Below is a small trained network, with its code and all its weights. Each question gives an input and a class and asks what happens when units are switched off, that is, made to give their printed mean instead of their output.

import numpy as np


def w(rows, s, z=0):
    codes = np.array(rows[::2]) - 128.0
    scale = np.full(codes.shape[1], s)
    scale[-1] = z or s
    return codes * scale


def norm(h):
    return h / np.sqrt((h * h).mean(-1, keepdims=True) + 1e-5)


def f(y):
    return y / 2 * (1 + np.tanh(0.7978845608 * (y + 0.044715 * y**3)))


def log_softmax(a):
    a = a - a.max(-1, keepdims=True)
    return a - np.log(np.exp(a).sum(-1, keepdims=True))


def net(x, mask):
    res = np.array(x, float).reshape(1, 2) / 4 @ E
    u = 0
    for l in range(2):
        y = f(norm(res) @ A[l][:, :-1].T + A[l][:, -1])
        res = res + np.where(mask[u : u + 3], y, B[l][:, -1]) @ B[l][:, :-1]
        u += 3
    return log_softmax(norm(res)[-1] @ U[:, :-1].T + U[:, -1])


A, B = {}, {}
E = w([
[115,198,137],'x0',
[108,112,254],'x1',
],0.0036)
A[0] = w([
[156,4,149,149],'0.n1',
[198,201,93,3],'0.n2',
[157,62,51,85],'0.n3',
],0.011,0.0018)
B[0] = w([
[21,1,75,253],'0.n1',
[59,174,96,172],'0.n2',
[196,134,210,237],'0.n3',
],0.0093,0.0042)
A[1] = w([
[32,92,163,94],'1.n1',
[252,184,130,29],'1.n2',
[40,75,110,2],'1.n3',
],0.012,0.0019)
B[1] = w([
[133,176,67,254],'1.n1',
[252,194,187,223],'1.n2',
[169,127,197,233],'1.n3',
],0.021,0.0046)
U = w([
[106,19,141,242],'0',
[95,133,106,1],'1',
[234,211,193,194],'2',
[8,219,41,210],'3',
[84,134,122,15],'4',
],0.013,0.0065)

Each question gives the input, the list of numbers given to net, and the class t.
The units are the neurons (one row each of A and B). Each row of codes is followed by its name. A weight is (code - 128) times the scale printed after its matrix; where a second scale follows, it is the last column's (A, B and U).
mask holds one flag per neuron, layer by layer. A switched-off neuron (its flag False) gives its mean, the last column of its row in B, instead of its output. The means were averaged over made-up inputs and are rounded, as every weight is.
A unit's drop is (log p(t) with every unit on - log p(t) with that unit switched off) / (log p(t) with every unit on - log p(t) with every unit switched off).
The circuit of an input: a set's keep is (log p(t) with only the set's units on - log p(t) with every unit switched off) / (log p(t) with every unit on - log p(t) with every unit switched off). Starting from all 6 units, units are removed one at a time, each time the one whose removal leaves the highest keep (on an exact tie, the one counted first), for as long as the keep stays at least 0.8.
circuit, biggest first: the units of the circuit, biggest drop first
most important unit: the unit with the biggest drop
k most important neurons: the k neurons with the biggest drops, biggest first
top k neurons in layer l: the k neurons of layer l with the biggest drops, biggest first
drop of u: that unit's drop, to one decimal
input [-7,7], class 0: top neuron in layer 1 : [1.n2]
input [7,-7], class 3: 2 most important neurons : [0.n2 1.n2]
input [1,4], class 3: top 2 neurons in layer 1 : [1.n1 1.n2]
input [1,3], class 3: 2 most important neurons : [0.n3 1.n1]
input [-1,1], class 0: top 2 neurons in layer 1 : [1.n2 1.n3]
input [-5,3], class 0: 3 most important neurons : [0.n1 1.n3 1.n2]
input [-5,6], class 0: 2 most important neurons : [0.n1 1.n2]
input [-6,-5], class 0: 4 most important neurons : [0.n1 1.n2 1.n1 1.n3]
input [8,1], class 3: circuit, biggest first : [0.n3 1.n2 0.n1 1.n3]
input [-3,4], class 0: 3 most important neurons : [0.n1 1.n2 1.n3]
input [-7,-4], class 0: 2 most important neurons : [0.n1 1.n2]
input [-6,-3], class 0: 2 most important neurons : [0.n1 1.n2]
input [1,0], class 3: circuit, biggest first : [1.n2 0.n3]
input [-4,1], class 0: circuit, biggest first : [0.n1]
input [-4,2], class 0: 2 most important neurons : [0.n1 1.n3]
input [2,-2], class 3: top 2 neurons in layer 0 : [0.n2 0.n1]
input [3,-3], class 3: 3 most important neurons : [0.n2 1.n2 0.n1]
input [3,7], class 3: 4 most important neurons : [0.n3 1.n2 0.n1 1.n3]
input [5,0], class 3: drop of 1.n2 : 0.5
input [6,-5], class 3: most important unit : 0.n2
input [-5,1], class 0: drop of 1.n3 : 0.1
